Below are the code and all the weights of a small trained network. Each question names an input and a target symbol and asks about switching units off, where a switched-off unit gives its printed mean instead of its output.

import numpy as np


def w(rows, s, z=0):
    codes = np.array(rows[::2]) - 128.0
    scale = np.full(codes.shape[1], s)
    scale[-1] = z or s
    return codes * scale


def f(y):
    return np.maximum(y, 0)


def softmax(a):
    e = np.exp(a - a.max(-1, keepdims=True))
    return e / e.sum(-1, keepdims=True)


def log_softmax(a):
    a = a - a.max(-1, keepdims=True)
    return a - np.log(np.exp(a).sum(-1, keepdims=True))


def net(x, mask):
    ids = ['αγδεζηθλξπστφψω'.index(c) for c in x.split()]
    T = len(ids)
    res = E[ids] + P[:T]
    u = 0
    for l in range(3):
        r = res
        for j in range(2):
            rows = slice(2 * j, 2 * j + 2)
            q, k, v = (r @ M[l][rows].T for M in (Q, K, V))
            z = softmax(np.where(np.tri(T) > 0, q @ k.T / 2**0.5, -1e9)) @ v
            o = O[l][rows]
            res = res + np.where(mask[u + j], z, o[:, -1]) @ o[:, :-1]
        u += 2
        y = f(res @ A[l][:, :-1].T + A[l][:, -1])
        res = res + np.where(mask[u : u + 4], y, B[l][:, -1]) @ B[l][:, :-1]
        u += 4
    return log_softmax(res[-1] @ U[:, :-1].T + U[:, -1])


Q, K, V, O, A, B = {}, {}, {}, {}, {}, {}
E = w([
[123,47,85],'α',
[99,81,174],'γ',
[22,188,73],'δ',
[125,110,33],'ε',
[83,88,113],'ζ',
[29,1,89],'η',
[238,102,104],'θ',
[85,117,134],'λ',
[63,115,92],'ξ',
[61,86,116],'π',
[93,91,123],'σ',
[203,220,126],'τ',
[178,113,167],'φ',
[152,204,89],'ψ',
[139,203,191],'ω',
],0.015)
P = w([
[25,148,3],'0',
[128,151,233],'1',
[128,193,119],'2',
[93,175,237],'3',
[77,173,221],'4',
[82,154,220],'5',
[72,146,208],'6',
[69,143,210],'7',
[43,161,228],'8',
[62,138,174],'9',
[74,134,177],'10',
],0.0044)
Q[0] = w([
[150,129,166],'0.h1',
[106,120,209],'0.h1',
[11,20,22],'0.h2',
[8,2,77],'0.h2',
],0.0096)
K[0] = w([
[193,124,222],'0.h1',
[199,58,158],'0.h1',
[84,102,2],'0.h2',
[48,41,99],'0.h2',
],0.0082)
V[0] = w([
[206,253,140],'0.h1',
[178,105,133],'0.h1',
[169,61,43],'0.h2',
[13,235,47],'0.h2',
],0.0057)
O[0] = w([
[186,91,198,5],'0.h1',
[86,221,3,101],'0.h1',
[55,148,60,214],'0.h2',
[122,179,123,241],'0.h2',
],0.0064,0.0029)
A[0] = w([
[67,208,85,3],'0.n1',
[84,142,183,115],'0.n2',
[138,145,165,40],'0.n3',
[59,10,156,232],'0.n4',
],0.012,0.0036)
B[0] = w([
[206,100,115,177],'0.n1',
[254,52,5,153],'0.n2',
[91,190,42,135],'0.n3',
[107,234,130,254],'0.n4',
],0.0077,0.0088)
Q[1] = w([
[213,1,143],'1.h1',
[92,215,186],'1.h1',
[131,83,27],'1.h2',
[84,155,224],'1.h2',
],0.0071)
K[1] = w([
[163,230,184],'1.h1',
[21,122,75],'1.h1',
[95,149,227],'1.h2',
[252,1,40],'1.h2',
],0.0083)
V[1] = w([
[80,220,224],'1.h1',
[254,204,212],'1.h1',
[220,107,212],'1.h2',
[76,77,192],'1.h2',
],0.0076)
O[1] = w([
[253,74,88,95],'1.h1',
[203,146,210,23],'1.h1',
[16,218,223,2],'1.h2',
[92,100,88,54],'1.h2',
],0.0069)
A[1] = w([
[208,142,220,98],'1.n1',
[127,210,100,251],'1.n2',
[70,3,112,163],'1.n3',
[118,71,246,7],'1.n4',
],0.0083,0.0028)
B[1] = w([
[3,71,90,166],'1.n1',
[240,187,94,253],'1.n2',
[15,226,159,198],'1.n3',
[217,25,3,132],'1.n4',
],0.0051,0.0065)
Q[2] = w([
[40,3,196],'2.h1',
[249,175,182],'2.h1',
[104,150,196],'2.h2',
[47,159,158],'2.h2',
],0.0059)
K[2] = w([
[11,67,125],'2.h1',
[255,192,186],'2.h1',
[142,192,178],'2.h2',
[142,134,193],'2.h2',
],0.0087)
V[2] = w([
[132,47,71],'2.h1',
[36,83,69],'2.h1',
[133,159,132],'2.h2',
[1,152,189],'2.h2',
],0.0073)
O[2] = w([
[128,127,248,202],'2.h1',
[78,115,211,233],'2.h1',
[174,92,82,141],'2.h2',
[111,174,2,2],'2.h2',
],0.0078,0.0047)
A[2] = w([
[151,111,164,3],'2.n1',
[166,162,1,234],'2.n2',
[12,207,187,163],'2.n3',
[175,181,231,123],'2.n4',
],0.007,0.0035)
B[2] = w([
[148,9,123,130],'2.n1',
[101,176,187,255],'2.n2',
[120,72,75,221],'2.n3',
[135,140,134,147],'2.n4',
],0.011,0.0069)
U = w([
[60,63,56,131],'α',
[108,129,136,53],'γ',
[159,96,175,218],'δ',
[54,148,4,62],'ε',
[134,111,84,24],'ζ',
[71,110,189,22],'η',
[98,140,123,81],'θ',
[89,166,89,209],'λ',
[122,117,93,190],'ξ',
[147,107,74,111],'π',
[185,58,99,252],'σ',
[166,223,73,121],'τ',
[143,170,67,174],'φ',
[171,187,90,87],'ψ',
[191,173,106,185],'ω',
],0.011,0.0043)

Each question gives the input, a string of symbols that net reads in full, and the target symbol t.
The units are the heads (2 rows each of Q, K, V and O) and the neurons (one row each of A and B). Each row of codes is followed by its name. A weight is (code - 128) times the scale printed after its matrix; where a second scale follows, it is the last column's (O, A, B and U).
mask holds one flag per unit, layer by layer, with each layer's heads first. A switched-off unit (its flag False) gives its mean, the last column of its rows in O or B, instead of its output. The means were averaged over made-up inputs and are rounded, as every weight is.
A unit's drop is (log p(t) with every unit on - log p(t) with that unit switched off) / (log p(t) with every unit on - log p(t) with every unit switched off).
top k neurons: the k neurons with the biggest drops, biggest first
k most important neurons of layer l: the k neurons of layer l with the biggest drops, biggest first
drop of u: that unit's drop, to one decimal
input α α ζ, target α: most important neuron of layer 1 -> (1.n3)
input θ σ α π σ γ α ξ η, target ε: top 3 neurons -> (0.n4, 2.n3, 0.n1)
input α φ φ, target δ: top 4 neurons -> (0.n4, 1.n1, 1.n2, 2.n3)
input α ξ σ, target α: 2 most important neurons of layer 2 -> (2.n3, 2.n2)
input α ω α, target α: top 2 neurons -> (2.n3, 0.n1)
input ε θ π α α ψ ε α, target ε: top 3 neurons -> (0.n4, 0.n1, 2.n3)
input α π φ, target δ: 2 most important neurons of layer 1 -> (1.n2, 1.n1)
input α σ ε ζ, target α: top 3 neurons -> (2.n3, 2.n2, 1.n3)
input ε ξ π, target ε: top 2 neurons -> (0.n4, 1.n3)
input ξ ξ θ, target σ: top 2 neurons -> (0.n4, 2.n2)
input ε α τ α τ π δ, target τ: 2 most important neurons of layer 2 -> (2.n2, 2.n3)
input δ ξ λ α ω η, target ε: top 4 neurons -> (0.n4, 2.n3, 0.n1, 0.n2)
input ε ω ω σ ζ, target ε: 2 most important neurons of layer 1 -> (1.n1, 1.n2)
input ε φ σ ξ α ε α φ ξ σ, target ε: most important neuron of layer 0 -> (0.n4)
input ε τ ω λ σ α σ, target ε: top 2 neurons -> (0.n4, 0.n1)
input ε γ ζ, target ε: top 2 neurons -> (0.n4, 2.n3)
input ξ ε σ ξ τ φ λ ω φ ζ θ, target σ: 3 most important neurons of layer 1 -> (1.n1, 1.n4, 1.n3)
input α α ε α, target α: drop of 2.h1 -> 0.8
input ε α θ ψ ξ π φ ε σ φ α, target ε: drop of 2.n3 -> 0.3
input ε ω α ε α τ ε ε φ ε π, target ε: drop of 0.h2 -> 0.2
input τ ω α, target τ: top neuron -> (0.n4)
